Below are the code and all the weights of a small trained network. Each question names an input and a class and asks about switching units off, where a switched-off unit gives its printed mean instead of its output.

import numpy as np


def w(rows, s, z=0):
    codes = np.array(rows[::2]) - 128.0
    scale = np.full(codes.shape[1], s)
    scale[-1] = z or s
    return codes * scale


def norm(h):
    return h / np.sqrt((h * h).mean(-1, keepdims=True) + 1e-5)


def f(y):
    return y / 2 * (1 + np.tanh(0.7978845608 * (y + 0.044715 * y**3)))


def log_softmax(a):
    a = a - a.max(-1, keepdims=True)
    return a - np.log(np.exp(a).sum(-1, keepdims=True))


def net(x, mask):
    res = np.array(x, float).reshape(1, 6) / 4 @ E
    u = 0
    for l in range(3):
        y = f(norm(res) @ A[l][:, :-1].T + A[l][:, -1])
        res = res + np.where(mask[u : u + 7], y, B[l][:, -1]) @ B[l][:, :-1]
        u += 7
    return log_softmax(norm(res)[-1] @ U[:, :-1].T + U[:, -1])


A, B = {}, {}
E = w([
[99,89,197,181,134,139,147],'x0',
[85,112,134,44,39,11,174],'x1',
[215,147,171,2,125,149,151],'x2',
[149,52,85,164,122,128,171],'x3',
[212,200,80,189,54,106,125],'x4',
[136,176,144,197,139,143,133],'x5',
],0.0089)
A[0] = w([
[137,161,108,73,180,120,146,156],'0.n1',
[35,83,126,62,112,57,160,169],'0.n2',
[89,102,142,169,128,103,89,4],'0.n3',
[179,152,214,76,119,159,102,128],'0.n4',
[136,169,46,89,72,133,105,49],'0.n5',
[2,102,134,111,167,144,162,157],'0.n6',
[172,118,108,148,107,129,124,17],'0.n7',
],0.0086,0.0038)
B[0] = w([
[139,67,149,113,109,143,65,167],'0.n1',
[89,32,135,206,104,148,101,255],'0.n2',
[160,146,104,149,11,131,144,135],'0.n3',
[112,76,208,79,185,159,75,198],'0.n4',
[111,163,90,176,67,89,129,161],'0.n5',
[39,60,84,158,86,162,254,228],'0.n6',
[84,119,58,170,51,189,175,119],'0.n7',
],0.0087,0.0055)
A[1] = w([
[67,184,109,139,126,128,117,2],'1.n1',
[142,118,102,18,106,63,254,172],'1.n2',
[119,173,174,108,128,130,63,76],'1.n3',
[125,119,33,142,215,153,86,58],'1.n4',
[177,105,107,185,139,138,174,100],'1.n5',
[175,132,92,192,94,187,216,136],'1.n6',
[108,102,159,165,108,145,218,195],'1.n7',
],0.0085,0.0042)
B[1] = w([
[192,172,107,117,138,211,114,115],'1.n1',
[168,8,84,180,107,147,76,192],'1.n2',
[81,103,118,188,126,145,26,143],'1.n3',
[118,40,133,195,135,205,219,157],'1.n4',
[97,73,37,126,3,109,191,168],'1.n5',
[112,108,22,117,58,105,172,225],'1.n6',
[165,59,34,27,24,42,27,254],'1.n7',
],0.0067,0.0049)
A[2] = w([
[186,102,112,84,78,109,209,233],'2.n1',
[238,123,152,114,113,129,155,196],'2.n2',
[129,142,84,175,133,83,42,4],'2.n3',
[152,143,162,142,85,129,146,158],'2.n4',
[2,80,149,131,167,94,84,164],'2.n5',
[49,92,150,81,101,85,202,185],'2.n6',
[21,62,73,150,131,252,168,246],'2.n7',
],0.0098,0.0027)
B[2] = w([
[7,52,31,255,107,109,36,178],'2.n1',
[33,63,72,154,143,164,60,151],'2.n2',
[121,137,66,94,51,104,157,140],'2.n3',
[127,151,86,110,30,136,5,132],'2.n4',
[110,36,77,232,87,65,76,193],'2.n5',
[93,110,46,155,70,66,76,188],'2.n6',
[253,34,126,239,72,114,144,249],'2.n7',
],0.0071,0.012)
U = w([
[161,180,67,125,156,176,153,21],'0',
[138,188,47,96,103,105,144,30],'1',
[173,132,165,59,189,190,79,93],'2',
[88,6,61,171,70,87,124,254],'3',
[211,97,105,138,186,156,209,15],'4',
],0.011,0.0048)

Each question gives the input, the list of numbers given to net, and the class t.
The units are the neurons (one row each of A and B). Each row of codes is followed by its name. A weight is (code - 128) times the scale printed after its matrix; where a second scale follows, it is the last column's (A, B and U).
mask holds one flag per neuron, layer by layer. A switched-off neuron (its flag False) gives its mean, the last column of its row in B, instead of its output. The means were averaged over made-up inputs and are rounded, as every weight is.
A unit's drop is (log p(t) with every unit on - log p(t) with that unit switched off) / (log p(t) with every unit on - log p(t) with every unit switched off).
unit that matters most: the unit with the biggest drop
top k neurons: the k neurons with the biggest drops, biggest first
k most important neurons of layer l: the k neurons of layer l with the biggest drops, biggest first
drop when u is switched off: that unit's drop, to one decimal
input [-7,-8,-6,-5,-4,-5], class 4: 2 most important neurons of layer 1 => [1.n4; 1.n7]
input [4,7,-2,-7,6,6], class 1: unit that matters most => 0.n6
input [-5,0,7,-4,5,-8], class 2: top 2 neurons => [0.n4; 0.n6]
input [-3,-2,-5,-4,4,3], class 1: top 2 neurons => [0.n6; 0.n2]
input [-8,-1,-5,-1,2,-5], class 1: top 2 neurons => [0.n5; 0.n6]
input [0,7,8,-7,-1,8], class 2: top 2 neurons => [0.n6; 0.n4]
input [3,0,-1,-2,6,1], class 1: 2 most important neurons of layer 2 => [2.n7; 2.n5]
input [1,-6,0,-7,0,-7], class 2: 3 most important neurons of layer 0 => [0.n2; 0.n6; 0.n4]
input [-2,-2,1,2,-1,-2], class 4: top 2 neurons => [0.n6; 1.n7]
input [-7,-6,2,0,-5,-1], class 4: 2 most important neurons of layer 1 => [1.n4; 1.n7]
input [-7,-8,0,2,-3,-1], class 4: drop when 0.n6 is switched off => 0.1
input [-7,0,0,-6,1,4], class 2: drop when 0.n2 is switched off => 0.2
input [0,-3,-6,-5,8,-1], class 1: drop when 2.n7 is switched off => 0.2
input [-6,-1,-3,-7,4,6], class 1: drop when 2.n7 is switched off => 0.1
input [-4,-1,0,-4,7,3], class 1: top neuron => [2.n7]
input [-4,3,-7,-5,5,1], class 1: 2 most important neurons of layer 0 => [0.n6; 0.n2]
